Below are the code and all the weights of a small trained network. Each question names an input and a class and asks about switching units off, where a switched-off unit gives its printed mean instead of its output.

import numpy as np


def w(rows, s, z=0):
    codes = np.array(rows[::2]) - 128.0
    scale = np.full(codes.shape[1], s)
    scale[-1] = z or s
    return codes * scale


def f(y):
    return np.maximum(y, 0)


def log_softmax(a):
    a = a - a.max(-1, keepdims=True)
    return a - np.log(np.exp(a).sum(-1, keepdims=True))


def net(x, mask):
    res = np.array(x, float).reshape(1, 8) / 4 @ E
    y = f(res @ A[0][:, :-1].T + A[0][:, -1])
    res = res + np.where(mask, y, B[0][:, -1]) @ B[0][:, :-1]
    return log_softmax(res[-1] @ U[:, :-1].T + U[:, -1])


A, B = {}, {}
E = w([
[208,176,182,56,133,86,229,180],'x0',
[144,128,141,40,73,253,126,49],'x1',
[128,127,128,127,130,130,127,128],'x2',
[127,127,130,127,129,130,127,128],'x3',
[185,32,55,108,194,198,127,221],'x4',
[127,127,127,128,127,128,128,129],'x5',
[64,96,86,58,32,84,98,197],'x6',
[80,152,182,27,235,95,46,115],'x7',
],0.0045)
A[0] = w([
[161,152,148,181,188,163,153,82,183],'N1',
[166,48,81,105,183,196,111,228,47],'N2',
[102,140,137,61,194,105,84,130,77],'N3',
[178,167,158,61,143,89,243,158,105],'N4',
[107,130,136,69,170,106,91,133,93],'N5',
[140,140,140,110,128,113,153,135,110],'N6',
[114,119,113,190,173,48,125,160,83],'N7',
[91,143,141,51,203,104,69,125,79],'N8',
[170,148,147,185,200,159,152,72,8],'N9',
[145,132,132,147,157,147,137,122,58],'N10',
[95,189,175,140,58,57,124,48,114],'N11',
[144,142,138,102,130,111,165,140,105],'N12',
[119,134,126,192,178,60,112,178,105],'N13',
[148,115,79,223,11,150,215,159,41],'N14',
[109,120,136,152,123,79,109,186,72],'N15',
[102,171,151,138,83,81,123,77,94],'N16',
[90,107,97,65,24,81,90,201,80],'N17',
[56,94,88,223,131,165,18,78,79],'N18',
[106,113,116,84,74,135,114,137,118],'N19',
[129,133,140,40,85,254,117,61,95],'N20',
[119,128,116,172,151,73,126,159,91],'N21',
],0.0098,0.0012)
B[0] = w([
[79,127,108,112,180,71,107,89,204],'N1',
[68,140,118,210,150,174,192,229,236],'N2',
[144,118,154,187,109,151,74,85,205],'N3',
[136,114,121,49,74,111,47,213,241],'N4',
[139,126,154,174,120,148,85,99,189],'N5',
[129,125,124,110,115,123,109,153,157],'N6',
[165,135,126,90,96,151,206,87,201],'N7',
[153,121,161,200,108,155,68,75,223],'N8',
[70,134,100,119,182,59,111,87,196],'N9',
[101,140,122,131,147,109,130,112,149],'N10',
[97,114,105,195,162,184,181,215,244],'N11',
[132,124,126,101,110,123,101,159,166],'N12',
[163,130,121,91,100,145,205,76,204],'N13',
[158,123,194,205,119,169,28,46,254],'N14',
[145,133,119,94,126,122,176,88,178],'N15',
[110,118,115,170,151,166,167,184,201],'N16',
[78,144,101,96,214,44,114,69,244],'N17',
[156,127,141,31,74,98,56,244,250],'N18',
[115,135,110,108,168,88,139,92,181],'N19',
[194,135,122,86,86,129,254,75,241],'N20',
[155,131,126,100,109,143,181,98,179],'N21',
],0.019,0.006)
U = w([
[180,110,224,226,98,190,21,49,79],'0',
[217,149,102,61,70,149,254,70,96],'1',
[40,121,88,215,178,209,179,254,95],'2',
[153,111,131,20,47,79,25,243,107],'3',
[39,156,79,105,242,8,104,63,251],'4',
],0.0064,0.0016)

Each question gives the input, the list of numbers given to net, and the class t.
The units are the neurons (one row each of A and B). Each row of codes is followed by its name. A weight is (code - 128) times the scale printed after its matrix; where a second scale follows, it is the last column's (A, B and U).
mask holds one flag per neuron, in row order. A switched-off neuron (its flag False) gives its mean, the last column of its row in B, instead of its output. The means were averaged over made-up inputs and are rounded, as every weight is.
A unit's drop is (log p(t) with every unit on - log p(t) with that unit switched off) / (log p(t) with every unit on - log p(t) with every unit switched off).
The circuit of an input: a set's keep is (log p(t) with only the set's units on - log p(t) with every unit switched off) / (log p(t) with every unit on - log p(t) with every unit switched off). Starting from the 12 units with the biggest drops (on a tie, the unit counted first), units are removed one at a time, each time the one whose removal leaves the highest keep (on an exact tie, the one counted first), for as long as the keep stays at least 0.8.
units of the circuit, in order: the units of the circuit, biggest drop first
k most important neurons: the k neurons with the biggest drops, biggest first
drop of u: that unit's drop, to one decimal
input [-7,3,1,3,-4,-6,4,-4], class 3: units of the circuit, in order => N18
input [-1,-7,3,2,-1,-2,-8,-4], class 4: 4 most important neurons => N9, N1, N20, N10
input [6,3,2,-6,-5,-3,8,-5], class 4: 2 most important neurons => N17, N18
input [7,2,3,-8,1,6,-6,-8], class 0: 2 most important neurons => N14, N18
input [0,-4,4,-1,-2,7,-2,-1], class 1: 2 most important neurons => N17, N2
input [-3,0,4,-5,-1,4,-3,0], class 3: units of the circuit, in order => N18, N14
input [-8,3,8,-6,3,-2,5,8], class 0: 2 most important neurons => N8, N3
input [-8,3,3,4,2,-8,4,-7], class 3: 4 most important neurons => N18, N8, N3, N5
input [-4,-7,7,0,-6,2,-3,-4], class 1: 2 most important neurons => N7, N13
input [4,2,-8,-8,-5,-6,-4,-2], class 2: 4 most important neurons => N11, N18, N17, N16
input [-2,-4,-3,-2,-5,8,6,-3], class 4: 3 most important neurons => N17, N2, N20
input [5,-7,1,-1,6,8,4,-6], class 1: 2 most important neurons => N7, N13
input [-4,-2,-1,-2,-6,8,-6,-2], class 2: 3 most important neurons => N11, N17, N16
input [8,7,2,-7,3,-8,-4,-1], class 3: units of the circuit, in order => N4
input [-8,-1,-5,6,-6,-1,7,-7], class 3: drop of N2 => 0.5
input [-8,-1,3,1,-6,0,6,-7], class 3: drop of N3 => 0.4
input [7,-7,4,1,2,3,-7,3], class 1: drop of N21 => 0.8
